Below are the code and all the weights of a small trained network. Each question names an input and a class and asks about switching units off, where a switched-off unit gives its printed mean instead of its output.

import numpy as np


def w(rows, s, z=0):
    codes = np.array(rows[::2]) - 128.0
    scale = np.full(codes.shape[1], s)
    scale[-1] = z or s
    return codes * scale


def f(y):
    return y / 2 * (1 + np.tanh(0.7978845608 * (y + 0.044715 * y**3)))


def log_softmax(a):
    a = a - a.max(-1, keepdims=True)
    return a - np.log(np.exp(a).sum(-1, keepdims=True))


def net(x, mask):
    res = np.array(x, float).reshape(1, 8) / 4 @ E
    y = f(res @ A[0][:, :-1].T + A[0][:, -1])
    res = res + np.where(mask, y, B[0][:, -1]) @ B[0][:, :-1]
    return log_softmax(res[-1] @ U[:, :-1].T + U[:, -1])


A, B = {}, {}
E = w([
[206,129,130,151,68,77,77],'x0',
[128,99,112,185,178,179,70],'x1',
[151,125,147,254,161,142,188],'x2',
[201,201,108,146,215,204,103],'x3',
[107,142,146,101,140,190,75],'x4',
[80,118,243,159,163,191,98],'x5',
[128,174,134,171,36,219,158],'x6',
[113,240,147,149,138,91,104],'x7',
],0.0094)
A[0] = w([
[128,117,64,146,90,175,204,207],'N1',
[109,122,119,148,63,140,128,240],'N2',
[205,174,184,142,204,179,113,250],'N3',
[65,130,121,113,128,140,198,207],'N4',
[166,128,131,109,97,61,116,249],'N5',
[115,170,54,120,141,88,124,145],'N6',
[189,182,183,190,125,90,98,148],'N7',
[162,126,181,162,153,115,103,133],'N8',
[40,93,143,156,171,142,66,150],'N9',
[149,202,197,144,28,121,118,144],'N10',
[147,4,140,42,106,82,121,112],'N11',
[83,76,149,123,127,105,68,175],'N12',
[120,132,127,113,178,241,146,208],'N13',
[100,44,84,138,100,134,147,239],'N14',
[82,148,143,113,108,106,139,137],'N15',
[144,159,64,110,167,104,137,86],'N16',
[42,181,149,84,135,85,220,167],'N17',
[92,100,113,154,139,180,127,238],'N18',
],0.013,0.0026)
B[0] = w([
[193,115,133,235,9,136,101,190],'N1',
[118,106,122,133,55,127,173,174],'N2',
[117,194,94,197,207,225,150,247],'N3',
[177,164,205,120,109,71,148,181],'N4',
[89,149,66,117,163,77,111,201],'N5',
[191,136,99,97,119,97,57,187],'N6',
[7,151,160,219,166,99,68,201],'N7',
[77,81,177,178,147,111,89,169],'N8',
[154,19,185,86,112,191,48,204],'N9',
[2,171,88,34,58,181,154,206],'N10',
[70,95,70,126,242,32,235,242],'N11',
[108,31,162,80,123,149,90,183],'N12',
[182,179,90,73,173,247,199,229],'N13',
[170,56,112,150,106,69,188,196],'N14',
[109,123,165,89,140,97,126,160],'N15',
[171,129,78,116,135,129,53,179],'N16',
[161,211,230,83,142,33,133,207],'N17',
[186,87,140,141,108,201,144,186],'N18',
],0.017,0.014)
U = w([
[65,196,61,83,59,134,101,57],'0',
[188,97,118,188,81,152,176,165],'1',
[76,172,127,218,188,149,77,167],'2',
[158,32,186,80,173,183,115,1],'3',
[173,217,240,81,148,72,144,103],'4',
[126,71,69,142,206,73,177,175],'5',
[187,194,2,125,144,87,8,160],'6',
[174,190,122,160,196,238,148,172],'7',
],0.0081,0.0016)

Each question gives the input, the list of numbers given to net, and the class t.
The units are the neurons (one row each of A and B). Each row of codes is followed by its name. A weight is (code - 128) times the scale printed after its matrix; where a second scale follows, it is the last column's (A, B and U).
mask holds one flag per neuron, in row order. A switched-off neuron (its flag False) gives its mean, the last column of its row in B, instead of its output. The means were averaged over made-up inputs and are rounded, as every weight is.
A unit's drop is (log p(t) with every unit on - log p(t) with that unit switched off) / (log p(t) with every unit on - log p(t) with every unit switched off).
The circuit of an input: a set's keep is (log p(t) with only the set's units on - log p(t) with every unit switched off) / (log p(t) with every unit on - log p(t) with every unit switched off). Starting from the 12 units with the biggest drops (on a tie, the unit counted first), units are removed one at a time, each time the one whose removal leaves the highest keep (on an exact tie, the one counted first), for as long as the keep stays at least 0.8.
circuit, biggest first: the units of the circuit, biggest drop first
k most important neurons: the k neurons with the biggest drops, biggest first
drop when u is switched off: that unit's drop, to one decimal
input [-1,-5,6,1,8,-2,-7,1], class 2: circuit, biggest first	(N13 N14)
input [0,7,6,-4,3,0,-3,3], class 3: circuit, biggest first	(N9)
input [8,-7,5,0,-3,3,0,-4], class 0: 2 most important neurons	(N10 N3)
input [8,7,8,2,-2,-7,-8,0], class 2: 3 most important neurons	(N7 N8 N3)
input [8,-2,0,6,-8,-2,1,-4], class 6: circuit, biggest first	(N5 N11)
input [2,-5,6,3,5,6,-8,-1], class 2: 3 most important neurons	(N8 N7 N18)
input [-5,-5,-5,3,0,-8,-3,4], class 6: 2 most important neurons	(N16 N6)
input [5,0,-8,-1,-3,3,-1,3], class 0: 2 most important neurons	(N10 N14)
input [-6,3,5,-1,7,0,-2,-4], class 3: 2 most important neurons	(N9 N14)
input [-2,-8,8,5,0,4,-3,2], class 2: 2 most important neurons	(N7 N8)
input [8,-3,7,5,-2,-4,6,-7], class 1: 2 most important neurons	(N1 N2)
input [-7,-1,3,-2,3,4,-8,7], class 4: 2 most important neurons	(N17 N4)
input [0,-8,-2,3,-7,-2,-4,2], class 6: 3 most important neurons	(N16 N5 N6)
input [6,0,2,5,2,-8,7,-6], class 1: circuit, biggest first	(N1)
input [2,0,-7,3,-4,8,-3,2], class 3: 3 most important neurons	(N9 N12 N5)
input [5,8,5,-4,-2,2,-2,-3], class 3: drop when N9 is switched off	0.1
input [-5,0,-5,-7,-3,7,5,1], class 4: drop when N17 is switched off	2.0
input [2,1,-1,1,-6,-5,5,5], class 0: drop when N10 is switched off	1.6
